[[19, -17],
[-11, 11],
[0, -4],
[-13, 9],
[-4, -26],
[-2, 1],
[2, -31],
[0, -29],
[-3, -5],
[5, -27],
[12, -11],
[44, -48]]
:
[[-17, 19],
[11, -11],
[-4, 0],
[9, -13],
[-26, -4],
[1, -2],
[-31, 2],
[-29, 0],
[-5, -3],
[-27, 5],
[-11, 12],
[-48, 44]]

[[-18, -1, -49, 41, 2, 39],
[-13, 17, -37, 13, -9, 19],
[3, 11, -4, 49, -9, 22]]
:
[[-1, -49, 41, 2, 39, -18],
[17, -37, 13, -9, 19, -13],
[11, -4, 49, -9, 22, 3]]

[[6, -8, 17, -30, -27, -9, -13, -41, -31, -40, -2, 33, 36, 19],
[18, -3, 26, -9, 9, 18, -12, 7, 11, 19, -13, -33, 38, -28],
[2, 6, -6, 11, -7, -12, -49, 5, 41, 8, -12, 30, -14, -2],
[16, 7, 30, 28, 11, 12, -21, -3, 37, -7, 4, -38, -49, 31],
[-22, -37, 11, -18, -10, -4, 0, -47, 2, 20, -20, 28, -19, 45],
[3, 36, 24, 13, 7, -8, 30, 12, 1, -46, 6, -4, 16, -1]]
:
[[-8, 17, -30, -27, -9, -13, -41, -31, -40, -2, 33, 36, 19, 6],
[-3, 26, -9, 9, 18, -12, 7, 11, 19, -13, -33, 38, -28, 18],
[6, -6, 11, -7, -12, -49, 5, 41, 8, -12, 30, -14, -2, 2],
[7, 30, 28, 11, 12, -21, -3, 37, -7, 4, -38, -49, 31, 16],
[-37, 11, -18, -10, -4, 0, -47, 2, 20, -20, 28, -19, 45, -22],
[36, 24, 13, 7, -8, 30, 12, 1, -46, 6, -4, 16, -1, 3]]

[[7, 4],
[19, 46],
[8, 19],
[-1, -22],
[15, 22],
[0, 3],
[2, 5],
[8, -20],
[11, 17],
[11, 12],
[12, -3]]
:
[[4, 7],
[46, 19],
[19, 8],
[-22, -1],
[22, 15],
[3, 0],
[5, 2],
[-20, 8],
[17, 11],
[12, 11],
[-3, 12]]

[[-11, 1, 12, -14, 24, 14],
[42, 19, -30, 21, -42, -53],
[2, 11, 4, -12, 18, -2],
[-11, -11, 4, 2, -1, 13]]
:
[[1, 12, -14, 24, 14, -11],
[19, -30, 21, -42, -53, 42],
[11, 4, -12, 18, -2, 2],
[-11, 4, 2, -1, 13, -11]]

[[-2, 42],
[-2, 44],
[38, 33],
[20, 48],
[-1, 44],
[49, 22],
[43, 30],
[44, 26]]
:
[[42, -2],
[44, -2],
[33, 38],
[48, 20],
[44, -1],
[22, 49],
[30, 43],
[26, 44]]
---
[[-28, 38, -20, 33, -4],
[24, -22, 34, -15, -38],
[6, 4, 27, 9, -54]]
:
[[38, -20],
[-22, 34]]

[[17, -5, 12, 3, 6],
[36, -11, 46, -4, -8],
[-49, -31, -41, -18, 36],
[12, -6, 1, -30, 57],
[11, -3, -55, -3, -53]]
:
[[-5, 12],
[-11, 46]]

[[-24, -1, 29],
[-1, -3, 45]]
:
[[-1, 29],
[-3, 45]]

[[-21, -50, -25],
[18, 52, 21],
[31, 14, 39],
[-41, 20, -36]]
:
[[-50, -25],
[52, 21]]

[[-2, -29, 6],
[-28, 11, 8],
[-27, -7, 20],
[30, 51, -22]]
:
[[-29, 6],
[11, 8]]

[[-12, 6, -11, 12],
[-18, -6, 8, -47],
[2, 2, -6, -12]]
:
[[6, -11],
[-6, 8]]

[[-34, -4, 31, 4, -30],
[-17, -56, 19, 11, -14]]
:
[[-4, 31],
[-56, 19]]

[[-12, -45, -35, -20, -23],
[35, -10, -27, -49, -43],
[-16, 34, 37, 45, 41]]
:
[[-45, -35],
[-10, -27]]

[[10, -12, 5, 10],
[44, 5, 0, 27],
[31, -25, -5, -31],
[-2, -11, -3, 8],
[-2, -2, -5, -1]]
:
[[-12, 5],
[5, 0]]
